Below is a small trained network, with its code and all its weights. Each question gives an input and a target symbol and asks what happens when units are switched off, that is, made to give their printed mean instead of their output.

import numpy as np


def w(rows, s, z=0):
    codes = np.array(rows[::2]) - 128.0
    scale = np.full(codes.shape[1], s)
    scale[-1] = z or s
    return codes * scale


def norm(h):
    return h / np.sqrt((h * h).mean(-1, keepdims=True) + 1e-5)


def f(y):
    return np.maximum(y, 0)


def softmax(a):
    e = np.exp(a - a.max(-1, keepdims=True))
    return e / e.sum(-1, keepdims=True)


def log_softmax(a):
    a = a - a.max(-1, keepdims=True)
    return a - np.log(np.exp(a).sum(-1, keepdims=True))


def net(x, mask):
    ids = ['βδεθστφψω'.index(c) for c in x.split()]
    T = len(ids)
    res = E[ids] + P[:T]
    r = norm(res)
    for j in range(2):
        rows = slice(4 * j, 4 * j + 4)
        q, k, v = (r @ M[0][rows].T for M in (Q, K, V))
        z = softmax(np.where(np.tri(T) > 0, q @ k.T / 4**0.5, -1e9)) @ v
        o = O[0][rows]
        res = res + np.where(mask[j], z, o[:, -1]) @ o[:, :-1]
    y = f(norm(res) @ A[0][:, :-1].T + A[0][:, -1])
    res = res + np.where(mask[2:18], y, B[0][:, -1]) @ B[0][:, :-1]
    return log_softmax(norm(res)[-1] @ U[:, :-1].T + U[:, -1])


Q, K, V, O, A, B = {}, {}, {}, {}, {}, {}
E = w([
[65,108,158,153,150,92],'β',
[117,91,191,162,204,86],'δ',
[115,97,163,167,186,120],'ε',
[121,115,165,140,198,118],'θ',
[87,66,141,176,192,123],'σ',
[215,44,183,255,117,184],'τ',
[85,117,167,104,207,109],'φ',
[147,113,74,62,98,82],'ψ',
[74,90,139,122,234,115],'ω',
],0.0082)
P = w([
[193,250,135,194,106,208],'0',
[178,125,211,77,184,47],'1',
[138,113,181,98,150,40],'2',
[122,107,165,109,140,36],'3',
[107,99,150,114,138,29],'4',
[98,96,141,126,133,26],'5',
[94,87,125,134,140,27],'6',
[87,85,115,144,138,19],'7',
[83,78,103,148,140,18],'8',
[76,74,94,154,140,16],'9',
[72,68,85,162,143,12],'10',
[71,63,78,166,146,9],'11',
[74,59,70,170,146,2],'12',
[69,53,55,173,152,3],'13',
],0.0053)
Q[0] = w([
[169,113,105,124,138,109],'H0',
[112,163,126,129,108,184],'H0',
[108,151,118,132,165,164],'H0',
[130,165,118,107,111,172],'H0',
[130,98,138,170,200,3],'H1',
[132,122,94,167,56,124],'H1',
[102,105,143,98,196,55],'H1',
[80,118,129,153,135,12],'H1',
],0.016)
K[0] = w([
[138,162,82,118,127,161],'H0',
[141,28,213,162,142,83],'H0',
[96,54,169,117,184,116],'H0',
[77,60,215,143,147,62],'H0',
[187,104,2,52,58,62],'H1',
[230,87,216,132,79,135],'H1',
[54,99,70,105,97,35],'H1',
[165,58,46,62,92,86],'H1',
],0.0087)
V[0] = w([
[192,105,105,173,61,184],'H0',
[172,53,144,91,176,138],'H0',
[71,2,129,137,124,141],'H0',
[59,94,129,165,163,217],'H0',
[93,72,187,137,112,137],'H1',
[148,114,168,186,102,137],'H1',
[195,98,93,104,99,122],'H1',
[179,147,107,139,81,160],'H1',
],0.011)
O[0] = w([
[153,104,174,25,182,97,186],'H0',
[187,62,130,161,1,79,112],'H0',
[115,74,230,151,108,137,32],'H0',
[88,115,161,58,62,218,203],'H0',
[135,136,122,192,120,12,158],'H1',
[169,128,72,122,73,74,84],'H1',
[40,87,133,135,88,180,152],'H1',
[142,79,91,84,114,155,2],'H1',
],0.0077,0.0063)
A[0] = w([
[195,50,11,109,118,49,94],'N0',
[160,55,82,175,112,119,134],'N1',
[94,87,216,97,105,127,2],'N2',
[115,167,171,162,32,145,117],'N3',
[248,187,154,116,118,121,181],'N4',
[128,186,95,109,198,59,117],'N5',
[106,240,79,172,138,199,69],'N6',
[58,28,74,118,166,121,63],'N7',
[254,217,143,146,97,137,170],'N8',
[137,102,174,154,192,143,149],'N9',
[202,130,160,169,173,196,219],'N10',
[102,84,92,72,89,115,21],'N11',
[80,198,91,141,149,80,114],'N12',
[162,97,176,109,164,80,178],'N13',
[119,140,145,202,180,112,73],'N14',
[78,146,99,131,155,186,135],'N15',
],0.0097,0.0056)
B[0] = w([
[155,79,104,101,76,138,186],'N0',
[151,102,137,101,136,94,175],'N1',
[177,121,125,146,142,157,176],'N2',
[141,172,93,114,151,145,161],'N3',
[75,220,142,207,123,157,199],'N4',
[128,156,143,182,89,124,253],'N5',
[173,102,146,182,165,132,176],'N6',
[167,177,146,119,133,120,222],'N7',
[70,207,208,129,247,143,187],'N8',
[149,123,118,119,102,109,234],'N9',
[80,171,129,101,136,104,192],'N10',
[128,132,167,177,102,108,135],'N11',
[139,108,145,123,112,95,225],'N12',
[123,140,81,157,138,146,255],'N13',
[119,136,129,153,117,83,199],'N14',
[138,120,115,121,91,120,200],'N15',
],0.015,0.006)
U = w([
[48,214,136,156,187,136,82],'β',
[82,32,92,104,94,76,253],'δ',
[65,164,150,9,93,87,55],'ε',
[184,211,119,161,70,106,30],'θ',
[120,100,201,96,86,184,171],'σ',
[191,97,156,101,207,146,105],'τ',
[142,80,68,207,104,142,134],'φ',
[82,126,13,71,163,144,218],'ψ',
[54,122,55,138,69,212,181],'ω',
],0.012,0.0051)

Each question gives the input, a string of symbols that net reads in full, and the target symbol t.
The units are the heads (4 rows each of Q, K, V and O) and the neurons (one row each of A and B). Each row of codes is followed by its name. A weight is (code - 128) times the scale printed after its matrix; where a second scale follows, it is the last column's (O, A, B and U).
mask holds one flag per unit, heads first, then neurons. A switched-off unit (its flag False) gives its mean, the last column of its rows in O or B, instead of its output. The means were averaged over made-up inputs and are rounded, as every weight is.
A unit's drop is (log p(t) with every unit on - log p(t) with that unit switched off) / (log p(t) with every unit on - log p(t) with every unit switched off).
The circuit of an input: a set's keep is (log p(t) with only the set's units on - log p(t) with every unit switched off) / (log p(t) with every unit on - log p(t) with every unit switched off). Starting from the 12 units with the biggest drops (on a tie, the unit counted first), units are removed one at a time, each time the one whose removal leaves the highest keep (on an exact tie, the one counted first), for as long as the keep stays at least 0.8.
units of the circuit, in order: the units of the circuit, biggest drop first
unit that matters most: the unit with the biggest drop
top k neurons: the k neurons with the biggest drops, biggest first
heads that matter: for each layer, one digit per head in row order, 1 if its drop is at least 0.15 and else 0, layers parted by /
input β τ τ ω ψ, target β: units of the circuit, in order => H0
input σ τ θ σ ε ω δ ω τ ψ τ φ β, target σ: top 2 neurons => N13, N4
input τ δ τ ω δ σ τ τ β β τ ψ ω δ, target τ: units of the circuit, in order => H1, H0, N4, N2
input τ τ δ τ, target φ: top 2 neurons => N0, N13
input φ τ δ σ σ σ σ ψ σ β, target φ: units of the circuit, in order => H0, N6, N8
input δ τ β ω ω σ β τ τ β ψ φ τ σ, target δ: top 2 neurons => N4, N8
input ω τ ε δ τ δ δ ψ, target ω: units of the circuit, in order => H0, H1
input θ δ τ τ ω σ τ τ, target δ: units of the circuit, in order => N0, H1
input φ σ τ, target β: heads that matter => 00
input ω φ ε τ ω σ τ ω ψ ε τ φ, target ω: heads that matter => 11
input φ δ θ τ σ σ σ σ σ, target φ: units of the circuit, in order => N6, H0
input ε τ τ δ ψ ω ω, target ε: heads that matter => 01
input β σ β σ ψ τ τ τ, target β: top 2 neurons => N10, N5
input ω τ ψ, target ω: units of the circuit, in order => H1, H0
input θ τ δ β ω σ β θ β ω, target θ: unit that matters most => N5
input τ τ ω ψ τ ε β σ τ τ, target τ: top 3 neurons => N5, N2, N4
input ω β τ σ τ ω σ φ ψ τ, target ω: top 2 neurons => N8, N3
input ψ τ θ σ σ ε δ ε τ θ τ τ φ, target ψ: units of the circuit, in order => H1, H0
input ω σ θ ψ δ ω φ ψ ψ β ψ ω, target δ: heads that matter => 10
input φ τ ε τ φ φ σ ψ, target φ: top neuron => N6
